Small tables with named rows and columns. After each table, cells are looked up by row and column.

Table Zigizu
cols = Befib, Mut, Rep
Guvalon: [0.72, 0.57, 0.49]
Fekose: [0.61, 0.73, 0.64]
Buzapog: [0.55, 0.60, 0.27]
Pap: [0.59, 0.70, 0.71]
Feles: [0.50, 0.46, 0.55]
Pituk: [0.50, 0.54, 0.49]
Felel: [0.74, 0.86, 0.46]
Nep: [0.50, 0.54, 0.23]
Rozupu: [0.70, 0.49, 0.42]
Bopuv: [0.72, 0.70, 0.36]
Pavop: [0.53, 0.57, 0.52]
Gaved: [0.53, 0.65, 0.61]

Buzapog, Befib: 0.55
Guvalon, Mut: 0.57
Rozupu, Rep: 0.42
Felel, Mut: 0.86
Pituk, Mut: 0.54
Feles, Befib: 0.50
Rozupu, Mut: 0.49
Guvalon, Befib: 0.72
Feles, Rep: 0.55
Buzapog, Rep: 0.27
Feles, Mut: 0.46
Rozupu, Befib: 0.70
Fekose, Befib: 0.61
Buzapog, Mut: 0.60
Fekose, Mut: 0.73
Pavop, Mut: 0.57
Bopuv, Rep: 0.36
Which row has the largest Rep? Pap

Robim
|  | Deler | Nin | Vuvo | Lukiza | Riketot | Kosazem |
|---|---|---|---|---|---|---|
| Vamalem | 6.00 | 4.87 | 5.17 | 4.28 | 4.91 | 3.30 |
| Zom | 2.45 | 4.82 | 4.25 | 5.77 | 3.49 | 6.11 |
| Sel | 7.18 | 5.20 | 5.25 | 3.80 | 5.83 | 3.81 |
| Rulipid | 3.35 | 3.57 | 4.39 | 3.35 | 6.77 | 4.00 |
| Regakob | 3.09 | 3.52 | 3.28 | 4.94 | 4.17 | 2.37 |
| Bolob | 3.06 | 5.86 | 2.55 | 5.98 | 8.32 | 5.79 |
| Suv | 7.01 | 5.46 | 6.79 | 6.05 | 4.28 | 6.30 |
| Simosam | 5.18 | 4.40 | 4.77 | 3.15 | 5.75 | 3.95 |

Rulipid, Nin => 3.57
Vamalem, Deler => 6.00
Sel, Vuvo => 5.25
Bolob, Riketot => 8.32
Regakob, Lukiza => 4.94
Suv, Riketot => 4.28
Suv, Vuvo => 6.79
Vamalem, Nin => 4.87
Zom, Nin => 4.82
Regakob, Deler => 3.09
Bolob, Kosazem => 5.79
Regakob, Kosazem => 2.37
Sel, Lukiza => 3.80
Bolob, Nin => 5.86
Sel, Riketot => 5.83
Simosam, Riketot => 5.75
Simosam, Kosazem => 3.95
Rulipid, Vuvo => 4.39
Sel, Kosazem => 3.81

Zikole
fields: Kuguz, Das, Nobe, Vof, Tul, Zev
Bafi: [-46.951, 83.434, 69.665, 25.442, 21.848, 74.721]
Figen: [28.090, 15.103, 28.956, 27.818, 16.199, -3.359]
Desapa: [37.853, 5.111, 49.860, 71.682, 12.099, -15.771]
Zedo: [52.191, 59.063, 58.301, -58.888, -27.697, -9.439]
Lof: [-20.470, 18.910, 74.995, 22.947, 10.863, 75.352]
Vasivi: [58.002, 60.302, -19.508, 44.214, 40.042, 13.102]
Ros: [59.511, 51.944, 43.545, -35.320, 57.225, 58.521]
Zan: [52.512, 38.567, 14.899, -31.453, -1.240, 31.784]
Bog: [-34.254, -14.413, 26.814, 51.082, 18.240, 31.286]
Vitebe: [-12.426, 10.920, 38.298, 65.155, 32.567, 30.971]
Sel: [38.558, 39.967, 42.363, -51.424, -5.956, -19.306]
Dazez: [11.034, -15.598, -24.164, 6.402, 89.462, 21.038]

Bafi, Kuguz: -46.951
Lof, Das: 18.910
Zan, Nobe: 14.899
Bafi, Vof: 25.442
Desapa, Zev: -15.771
Sel, Das: 39.967
Sel, Vof: -51.424
Figen, Kuguz: 28.090
Zedo, Tul: -27.697
Zan, Tul: -1.240
Zedo, Kuguz: 52.191
Bog, Kuguz: -34.254
Lof, Tul: 10.863
Vitebe, Tul: 32.567
Desapa, Tul: 12.099
Desapa, Vof: 71.682
Ros, Kuguz: 59.511
Vasivi, Nobe: -19.508
Zan, Zev: 31.784
Figen, Das: 15.103

Table Fazov
columns: Faku, Gim
Doranam: [160, 114]
Bel: [50, 151]
Zeg: [94, 153]
Bopebe: [150, 109]
Regiv: [194, 84]
Simiri: [93, 93]
Sofibab: [113, 221]
Ganota: [161, 107]
Dabobo: [104, 160]
Lup: [184, 133]

Lup, Gim: 133
Ganota, Gim: 107
Doranam, Faku: 160
Regiv, Faku: 194
Sofibab, Faku: 113
Bel, Gim: 151
Dabobo, Faku: 104
Zeg, Faku: 94
Zeg, Gim: 153
Sofibab, Gim: 221
Doranam, Gim: 114
Regiv, Gim: 84

Nev:
|  | Foniluz | Laneke | Tir | Tavinez | Vasuvik | Rekuf | Botumos | Bes |
|---|---|---|---|---|---|---|---|---|
| Nago | -2029 | -532 | -122 | 1057 | -1013 | 14 | -252 | -1626 |
| Sase | 40 | 7138 | 4287 | 4923 | 5739 | 3343 | -490 | 842 |
| Bol | -1482 | 1472 | 1471 | 979 | 495 | -1578 | -2058 | 364 |
| Bigunoz | 5673 | -5490 | 5043 | -3277 | 2858 | 6529 | 539 | 7505 |
| Nos | -2766 | 453 | -319 | 1749 | -2047 | -2668 | -380 | -1487 |
| Voga | 5283 | -602 | 5699 | -1462 | 6750 | 6297 | -2140 | 5027 |
| Dodevo | 4409 | 1087 | 7842 | -1674 | 5965 | 2051 | -4054 | 9376 |
| Tetunu | 4239 | -1692 | 1090 | -1590 | -168 | 1942 | 3682 | 5566 |
| Ket | 1342 | 2167 | 3048 | 2060 | 3277 | 3136 | 330 | 1649 |
| Rakin | 1270 | -1451 | 1381 | 858 | 688 | 3357 | 1811 | 811 |
| Muz | 1827 | -1226 | 4362 | 1053 | 1078 | 4822 | 2558 | 5736 |
| Givi | 1391 | -2488 | -668 | -2521 | -401 | 500 | -143 | 862 |
| Zonev | 3543 | 2244 | 591 | -1015 | 2120 | -3465 | -1261 | 2142 |
| Lup | -866 | 7447 | 4725 | 5221 | 7302 | 1706 | -4319 | -2135 |

What is the Tir of Zonev in Nev?
591
What is the Vasuvik of Tetunu in Nev?
-168
What is the Tir of Givi in Nev?
-668
What is the Tavinez of Voga in Nev?
-1462
What is the Rekuf of Tetunu in Nev?
1942
What is the Tavinez of Bol in Nev?
979
What is the Laneke of Rakin in Nev?
-1451
What is the Tavinez of Dodevo in Nev?
-1674
What is the Rekuf of Givi in Nev?
500
What is the Botumos of Voga in Nev?
-2140
What is the Bes of Ket in Nev?
1649
What is the Tavinez of Tetunu in Nev?
-1590
What is the Rekuf of Dodevo in Nev?
2051
What is the Vasuvik of Sase in Nev?
5739

Lif
|  | Panesi | Lofotan | Sir | Mal | Kiburi | Mog | Bis | Futoda |
|---|---|---|---|---|---|---|---|---|
| Nedote | 27 | 147 | 218 | 147 | 91 | 60 | 13 | 124 |
| Sevikid | 118 | 148 | 141 | 164 | 122 | 90 | 120 | 129 |
| Subifer | 127 | 125 | 144 | 112 | 153 | 90 | 100 | 169 |
| Lito | 126 | 123 | 170 | 129 | 171 | 112 | 115 | 156 |
| Vuz | 104 | 99 | 190 | 134 | 191 | 102 | 122 | 182 |
| Sipofe | 119 | 127 | 144 | 131 | 144 | 123 | 114 | 140 |
| Pum | 108 | 114 | 164 | 159 | 71 | 74 | 167 | 98 |
| Leb | 97 | 140 | 122 | 152 | 116 | 100 | 116 | 121 |
| Lemato | 131 | 129 | 133 | 100 | 144 | 147 | 130 | 165 |
| Godaf | 129 | 150 | 157 | 112 | 125 | 156 | 103 | 133 |
| Lisina | 133 | 120 | 132 | 104 | 156 | 137 | 125 | 171 |

Sir of Lemato = 133
Futoda of Lito = 156
Bis of Sipofe = 114
Panesi of Vuz = 104
Bis of Nedote = 13
Bis of Lisina = 125
Mog of Lisina = 137
Futoda of Pum = 98
Futoda of Nedote = 124
Sir of Sipofe = 144
Bis of Leb = 116
Lofotan of Nedote = 147
Mal of Leb = 152
Kiburi of Lemato = 144
Panesi of Lisina = 133
Sir of Leb = 122
Sir of Sevikid = 141
Futoda of Subifer = 169
Mal of Pum = 159
Which row has the largest Lofotan? Godaf

Zari.csv
,Lupudog,Lem,Vavera,Pefevo,Kiba,Buz,Tugum,Zin
Kiku,-42,-1,14,82,79,-15,-34,81
Lil,-13,-10,27,72,78,-73,1,55
Tukim,-3,3,49,36,34,-34,60,6

Tukim, Lupudog => -3
Lil, Lem => -10
Tukim, Kiba => 34
Lil, Buz => -73
Lil, Tugum => 1
Tukim, Tugum => 60

Table Kef
,Duza,Pini
Nidere,48447,55574
Satot,84058,10986
Pavebe,77192,57283
Mov,49082,46214
Bavavel,62299,52751
Gof,63193,52182
Lokona,76236,56871

Pini of Gof = 52182
Duza of Pavebe = 77192
Duza of Lokona = 76236
Duza of Satot = 84058
Duza of Nidere = 48447
Pini of Satot = 10986
Pini of Lokona = 56871
Duza of Mov = 49082
Duza of Gof = 63193
Pini of Pavebe = 57283
Pini of Mov = 46214
Pini of Bavavel = 52751
Duza of Bavavel = 62299
Pini of Nidere = 55574

Pulede
|  | Manaz | Rop | Mepi | Gogun |
|---|---|---|---|---|
| Fimelu | -0.3 | 0.2 | 0.2 | 0.1 |
| Zabopu | -0.1 | 0.0 | 0.5 | 0.4 |
| Pufo | -0.1 | 0.0 | 0.2 | 0.1 |
| Liredaz | 0.2 | 0.3 | 0.2 | 0.0 |
| Mebabep | -0.9 | -0.3 | -0.5 | 0.2 |
| Fos | 0.2 | -0.4 | -0.2 | -0.2 |
| Mitiz | 0.0 | 0.0 | -0.7 | 0.3 |
| Fiv | -0.3 | -0.1 | 0.5 | 0.5 |
| Nezaga | -0.1 | -0.4 | -0.4 | -0.6 |
| Tamagek | -0.5 | -0.1 | -0.4 | -0.6 |
| Pabakop | 0.1 | 0.1 | 0.2 | -0.3 |
| Zilopi | 0.4 | 0.0 | 0.4 | 0.2 |
| Befuz | 0.5 | 0.3 | 0.4 | 0.1 |
| Setep | 0.4 | 0.2 | 0.1 | -0.7 |

What is the Rop of Liredaz in Pulede?
0.3
What is the Rop of Pabakop in Pulede?
0.1
What is the Rop of Fimelu in Pulede?
0.2
What is the Gogun of Mebabep in Pulede?
0.2
What is the Gogun of Fimelu in Pulede?
0.1
What is the Manaz of Fos in Pulede?
0.2
What is the Mepi of Fiv in Pulede?
0.5
What is the Rop of Setep in Pulede?
0.2
What is the Manaz of Tamagek in Pulede?
-0.5
What is the Mepi of Tamagek in Pulede?
-0.4
Row with the largest Manaz: Befuz

